Below is a small trained network, with its code and all its weights. Each question gives an input and a target symbol and asks what happens when units are switched off, that is, made to give their printed mean instead of their output.

import numpy as np


def w(rows, s, z=0):
    codes = np.array(rows[::2]) - 128.0
    scale = np.full(codes.shape[1], s)
    scale[-1] = z or s
    return codes * scale


def norm(h):
    return h / np.sqrt((h * h).mean(-1, keepdims=True) + 1e-5)


def f(y):
    return np.maximum(y, 0)


def softmax(a):
    e = np.exp(a - a.max(-1, keepdims=True))
    return e / e.sum(-1, keepdims=True)


def log_softmax(a):
    a = a - a.max(-1, keepdims=True)
    return a - np.log(np.exp(a).sum(-1, keepdims=True))


def net(x, mask):
    ids = ['αβγεζηλσφ'.index(c) for c in x.split()]
    T = len(ids)
    res = E[ids] + P[:T]
    r = norm(res)
    for j in range(2):
        rows = slice(4 * j, 4 * j + 4)
        q, k, v = (r @ M[0][rows].T for M in (Q, K, V))
        z = softmax(np.where(np.tri(T) > 0, q @ k.T / 4**0.5, -1e9)) @ v
        o = O[0][rows]
        res = res + np.where(mask[j], z, o[:, -1]) @ o[:, :-1]
    y = f(norm(res) @ A[0][:, :-1].T + A[0][:, -1])
    res = res + np.where(mask[2:10], y, B[0][:, -1]) @ B[0][:, :-1]
    return log_softmax(norm(res)[-1] @ U[:, :-1].T + U[:, -1])


Q, K, V, O, A, B = {}, {}, {}, {}, {}, {}
E = w([
[154,167,67],'α',
[176,90,115],'β',
[109,150,150],'γ',
[116,158,145],'ε',
[146,124,6],'ζ',
[228,118,57],'η',
[185,153,132],'λ',
[152,133,72],'σ',
[136,37,117],'φ',
],0.014)
P = w([
[92,122,160],'0',
[103,138,3],'1',
[142,219,120],'2',
[139,119,29],'3',
[136,219,130],'4',
[148,107,21],'5',
],0.011)
Q[0] = w([
[183,81,89],'head 0',
[152,80,182],'head 0',
[76,195,186],'head 0',
[156,164,246],'head 0',
[88,147,69],'head 1',
[254,115,115],'head 1',
[24,131,212],'head 1',
[211,169,125],'head 1',
],0.0096)
K[0] = w([
[144,108,185],'head 0',
[121,98,1],'head 0',
[138,218,108],'head 0',
[158,158,62],'head 0',
[177,110,163],'head 1',
[148,121,181],'head 1',
[87,95,20],'head 1',
[118,157,141],'head 1',
],0.013)
V[0] = w([
[169,22,73],'head 0',
[86,254,87],'head 0',
[206,122,59],'head 0',
[232,151,21],'head 0',
[147,70,45],'head 1',
[108,144,70],'head 1',
[40,118,84],'head 1',
[167,86,199],'head 1',
],0.0083)
O[0] = w([
[79,149,77,79],'head 0',
[186,65,170,138],'head 0',
[120,115,61,155],'head 0',
[179,129,97,172],'head 0',
[109,103,70,38],'head 1',
[117,62,141,81],'head 1',
[84,104,145,2],'head 1',
[170,245,113,180],'head 1',
],0.012,0.0052)
A[0] = w([
[163,189,122,154],'neuron 0',
[123,215,121,89],'neuron 1',
[210,99,212,165],'neuron 2',
[41,127,154,83],'neuron 3',
[86,211,34,190],'neuron 4',
[97,84,254,166],'neuron 5',
[209,45,33,252],'neuron 6',
[119,193,196,124],'neuron 7',
],0.0074,0.0028)
B[0] = w([
[132,136,153,227],'neuron 0',
[124,61,96,188],'neuron 1',
[60,161,98,229],'neuron 2',
[80,135,196,133],'neuron 3',
[101,133,222,237],'neuron 4',
[1,111,208,165],'neuron 5',
[115,111,221,254],'neuron 6',
[195,112,84,167],'neuron 7',
],0.0085,0.0058)
U = w([
[158,68,97,114],'α',
[89,222,46,89],'β',
[102,133,198,113],'γ',
[114,126,225,137],'ε',
[157,86,71,44],'ζ',
[190,107,46,64],'η',
[254,216,139,250],'λ',
[157,53,82,212],'σ',
[86,172,109,115],'φ',
],0.0093,0.002)

Each question gives the input, a string of symbols that net reads in full, and the target symbol t.
The units are the heads (4 rows each of Q, K, V and O) and the neurons (one row each of A and B). Each row of codes is followed by its name. A weight is (code - 128) times the scale printed after its matrix; where a second scale follows, it is the last column's (O, A, B and U).
mask holds one flag per unit, heads first, then neurons. A switched-off unit (its flag False) gives its mean, the last column of its rows in O or B, instead of its output. The means were averaged over made-up inputs and are rounded, as every weight is.
A unit's drop is (log p(t) with every unit on - log p(t) with that unit switched off) / (log p(t) with every unit on - log p(t) with every unit switched off).
The circuit of an input: a set's keep is (log p(t) with only the set's units on - log p(t) with every unit switched off) / (log p(t) with every unit on - log p(t) with every unit switched off). Starting from all 10 units, units are removed one at a time, each time the one whose removal leaves the highest keep (on an exact tie, the one counted first), for as long as the keep stays at least 0.8.
circuit, biggest first: the units of the circuit, biggest drop first
which heads matter: for each layer, one digit per head in row order, 1 if its drop is at least 0.15 and else 0, layers parted by /
drop when u is switched off: that unit's drop, to one decimal
input β ε β σ, target β: which heads matter : 10
input λ β α α λ φ, target λ: which heads matter : 11
input ε σ λ β λ ε, target ε: which heads matter : 00
input ε ε β, target ε: circuit, biggest first : (head 0; head 1)
input σ σ σ β, target σ: which heads matter : 01
input β λ β λ β λ, target β: which heads matter : 10
input ε λ σ σ β α, target ε: circuit, biggest first : (head 0)
input λ λ β ζ, target λ: which heads matter : 00
input ε σ β ε φ σ, target ε: which heads matter : 11
input ζ ε α α, target σ: which heads matter : 01
input β λ ε σ, target β: which heads matter : 10
input ε β λ β ε λ, target ε: circuit, biggest first : (head 0; head 1)
input ζ β σ, target σ: which heads matter : 11
input β β λ α β η, target β: circuit, biggest first : (head 0)
input ε λ β β, target ε: which heads matter : 10
input β β φ β, target β: drop when head 0 is switched off : 1.0
input β γ β β, target β: drop when head 0 is switched off : 1.2
input β ζ λ λ φ γ, target β: drop when head 0 is switched off : 2.2
